Below are the code and all the weights of a small trained network. Each question names an input and a target symbol and asks about switching units off, where a switched-off unit gives its printed mean instead of its output.

import numpy as np


def w(rows, s, z=0):
    codes = np.array(rows[::2]) - 128.0
    scale = np.full(codes.shape[1], s)
    scale[-1] = z or s
    return codes * scale


def norm(h):
    return h / np.sqrt((h * h).mean(-1, keepdims=True) + 1e-5)


def f(y):
    return np.maximum(y, 0)


def softmax(a):
    e = np.exp(a - a.max(-1, keepdims=True))
    return e / e.sum(-1, keepdims=True)


def log_softmax(a):
    a = a - a.max(-1, keepdims=True)
    return a - np.log(np.exp(a).sum(-1, keepdims=True))


def net(x, mask):
    ids = ['ΛΣΨΩβεζ'.index(c) for c in x.split()]
    T = len(ids)
    res = E[ids] + P[:T]
    u = 0
    for l in range(2):
        q, k, v = (norm(res) @ M[l].T for M in (Q, K, V))
        z = softmax(np.where(np.tri(T) > 0, q @ k.T / 3**0.5, -1e9)) @ v
        res = res + np.where(mask[u], z, O[l][:, -1]) @ O[l][:, :-1]
        u += 1
        y = f(norm(res) @ A[l][:, :-1].T + A[l][:, -1])
        res = res + np.where(mask[u : u + 12], y, B[l][:, -1]) @ B[l][:, :-1]
        u += 12
    return log_softmax(norm(res)[-1] @ U[:, :-1].T + U[:, -1])


Q, K, V, O, A, B = {}, {}, {}, {}, {}, {}
E = w([
[61,68,129,105],'Λ',
[19,57,47,112],'Σ',
[179,132,158,99],'Ψ',
[76,97,164,88],'Ω',
[187,113,163,120],'β',
[175,90,99,142],'ε',
[108,250,118,41],'ζ',
],0.019)
P = w([
[254,113,203,174],'0',
[158,78,180,41],'1',
[114,45,132,31],'2',
[108,55,138,29],'3',
[105,40,121,16],'4',
[82,64,135,22],'5',
[71,44,104,26],'6',
],0.0061)
Q[0] = w([
[66,112,1,62],'L0H0',
[193,223,161,238],'L0H0',
[132,172,45,215],'L0H0',
],0.0081)
K[0] = w([
[130,122,39,68],'L0H0',
[37,92,179,142],'L0H0',
[146,104,255,130],'L0H0',
],0.0091)
V[0] = w([
[222,62,254,177],'L0H0',
[125,170,134,214],'L0H0',
[17,234,250,67],'L0H0',
],0.0044)
O[0] = w([
[63,156,211,133,169],'L0H0',
[214,79,255,47,73],'L0H0',
[177,242,40,227,2],'L0H0',
],0.0069,0.0061)
A[0] = w([
[148,92,237,29,152],'L0N0',
[143,98,114,177,69],'L0N1',
[205,95,93,89,117],'L0N2',
[128,123,126,30,3],'L0N3',
[217,125,105,148,158],'L0N4',
[96,172,16,102,181],'L0N5',
[45,124,115,96,217],'L0N6',
[199,185,123,127,47],'L0N7',
[149,86,36,120,147],'L0N8',
[155,82,112,244,93],'L0N9',
[78,158,205,86,192],'L0N10',
[124,37,161,215,135],'L0N11',
],0.011,0.0038)
B[0] = w([
[81,111,84,180,253],'L0N0',
[82,172,120,88,129],'L0N1',
[6,123,88,145,168],'L0N2',
[75,179,141,152,170],'L0N3',
[68,31,108,142,137],'L0N4',
[223,129,231,154,163],'L0N5',
[173,224,137,208,217],'L0N6',
[172,76,83,158,130],'L0N7',
[53,84,96,197,179],'L0N8',
[88,142,153,104,131],'L0N9',
[167,128,17,170,182],'L0N10',
[149,253,195,24,183],'L0N11',
],0.0067,0.012)
Q[1] = w([
[2,191,48,202],'L1H0',
[223,167,194,64],'L1H0',
[205,92,192,147],'L1H0',
],0.0098)
K[1] = w([
[254,219,242,14],'L1H0',
[46,118,71,48],'L1H0',
[42,20,124,208],'L1H0',
],0.0078)
V[1] = w([
[109,152,4,214],'L1H0',
[156,200,169,240],'L1H0',
[187,92,144,212],'L1H0',
],0.011)
O[1] = w([
[212,44,82,66,148],'L1H0',
[130,208,204,76,253],'L1H0',
[102,121,246,156,53],'L1H0',
],0.012,0.0018)
A[1] = w([
[134,141,103,21,25],'L1N0',
[59,135,118,98,92],'L1N1',
[177,68,161,193,193],'L1N2',
[98,196,89,213,129],'L1N3',
[145,106,119,3,45],'L1N4',
[16,121,114,233,67],'L1N5',
[162,61,174,182,168],'L1N6',
[20,123,103,180,72],'L1N7',
[123,66,132,186,3],'L1N8',
[187,167,207,33,149],'L1N9',
[62,193,91,49,12],'L1N10',
[127,160,51,111,139],'L1N11',
],0.012,0.0045)
B[1] = w([
[130,204,113,187,181],'L1N0',
[143,179,94,56,191],'L1N1',
[73,122,111,136,153],'L1N2',
[156,102,176,169,200],'L1N3',
[217,205,151,143,194],'L1N4',
[249,159,84,185,254],'L1N5',
[59,151,75,135,151],'L1N6',
[174,149,127,139,241],'L1N7',
[137,174,113,126,148],'L1N8',
[132,34,104,141,201],'L1N9',
[49,184,81,116,190],'L1N10',
[65,151,152,95,179],'L1N11',
],0.011,0.0094)
U = w([
[98,148,234,185,112],'Λ',
[74,180,94,74,130],'Σ',
[155,127,117,116,76],'Ψ',
[141,127,85,250,118],'Ω',
[124,43,13,103,96],'β',
[235,92,158,60,107],'ε',
[86,54,185,124,254],'ζ',
],0.016,0.006)

Each question gives the input, a string of symbols that net reads in full, and the target symbol t.
The units are the heads (3 rows each of Q, K, V and O) and the neurons (one row each of A and B). Each row of codes is followed by its name. A weight is (code - 128) times the scale printed after its matrix; where a second scale follows, it is the last column's (O, A, B and U).
mask holds one flag per unit, layer by layer, with each layer's heads first. A switched-off unit (its flag False) gives its mean, the last column of its rows in O or B, instead of its output. The means were averaged over made-up inputs and are rounded, as every weight is.
A unit's drop is (log p(t) with every unit on - log p(t) with that unit switched off) / (log p(t) with every unit on - log p(t) with every unit switched off).
The circuit of an input: a set's keep is (log p(t) with only the set's units on - log p(t) with every unit switched off) / (log p(t) with every unit on - log p(t) with every unit switched off). Starting from the 12 units with the biggest drops (on a tie, the unit counted first), units are removed one at a time, each time the one whose removal leaves the highest keep (on an exact tie, the one counted first), for as long as the keep stays at least 0.8.
units of the circuit, in order: the units of the circuit, biggest drop first
top k neurons: the k neurons with the biggest drops, biggest first
k most important neurons of layer l: the k neurons of layer l with the biggest drops, biggest first
drop of u: that unit's drop, to one decimal
input Ω ε ε Σ Σ, target ε: units of the circuit, in order : [L0N10; L0H0; L1H0]
input Ψ ε Ψ ε ε ε Σ, target ζ: 3 most important neurons of layer 0 : [L0N0; L0N10; L0N8]
input Ω ε ε ε Ψ, target ε: most important neuron of layer 1 : [L1N4]
input ε Σ ζ Σ, target Σ: top 2 neurons : [L0N5; L0N10]
input ζ Ψ Λ, target ζ: top 4 neurons : [L0N5; L1N5; L1N9; L0N11]
input ζ Λ Ω Ω, target Λ: top 4 neurons : [L0N0; L0N5; L0N6; L1N5]
input Ω Ω Σ ε Ω ε β, target ε: top 2 neurons : [L0N10; L1N4]
input Ψ Ω ε Ω, target ζ: top 2 neurons : [L0N0; L0N10]
input ε ε ζ ε β, target Σ: top 2 neurons : [L0N5; L1N5]
input ζ ε Σ, target Σ: top 2 neurons : [L0N8; L0N0]
input Ω ε ε Ω Ω, target ε: units of the circuit, in order : [L0N10; L1H0; L0H0]
input Ω Λ β Ψ, target ε: 2 most important neurons of layer 1 : [L1N4; L1N9]
input Λ Σ Ω β Ω ε ε, target Σ: top 2 neurons : [L0N11; L0N8]
input β ε Σ Σ Ω Σ Ω, target Λ: units of the circuit, in order : [L1H0]
input ε ε Ω ε ε Σ Σ, target Ω: top 3 neurons : [L0N6; L0N11; L0N8]
input Ω Ω ε, target ε: top 2 neurons : [L0N10; L1N4]
input Ψ Σ Ω ε Σ Σ, target ζ: top 2 neurons : [L0N0; L0N10]
input Ω Ψ Σ, target ε: 2 most important neurons of layer 0 : [L0N10; L0N5]
input Λ β β β, target Σ: top 2 neurons : [L0N11; L0N0]
input ζ Σ Ω Ψ Λ, target ζ: most important neuron of layer 1 : [L1N5]
input Σ Ψ ζ, target ε: 3 most important neurons of layer 0 : [L0N5; L0N2; L0N0]
input Ψ ε β Ψ, target ζ: 3 most important neurons of layer 0 : [L0N10; L0N0; L0N8]
input Σ ε ε Ω, target β: drop of L1H0 : 0.5
input Ω Ψ Ω Λ ε ε, target ε: drop of L1N3 : 0.0
input Σ Σ ζ, target ε: drop of L0N8 : 0.2
input Ψ Λ Ψ, target ζ: drop of L1N5 : 0.2
input Ψ Ω ε Σ Ψ Ψ β, target ζ: top neuron : [L0N10]
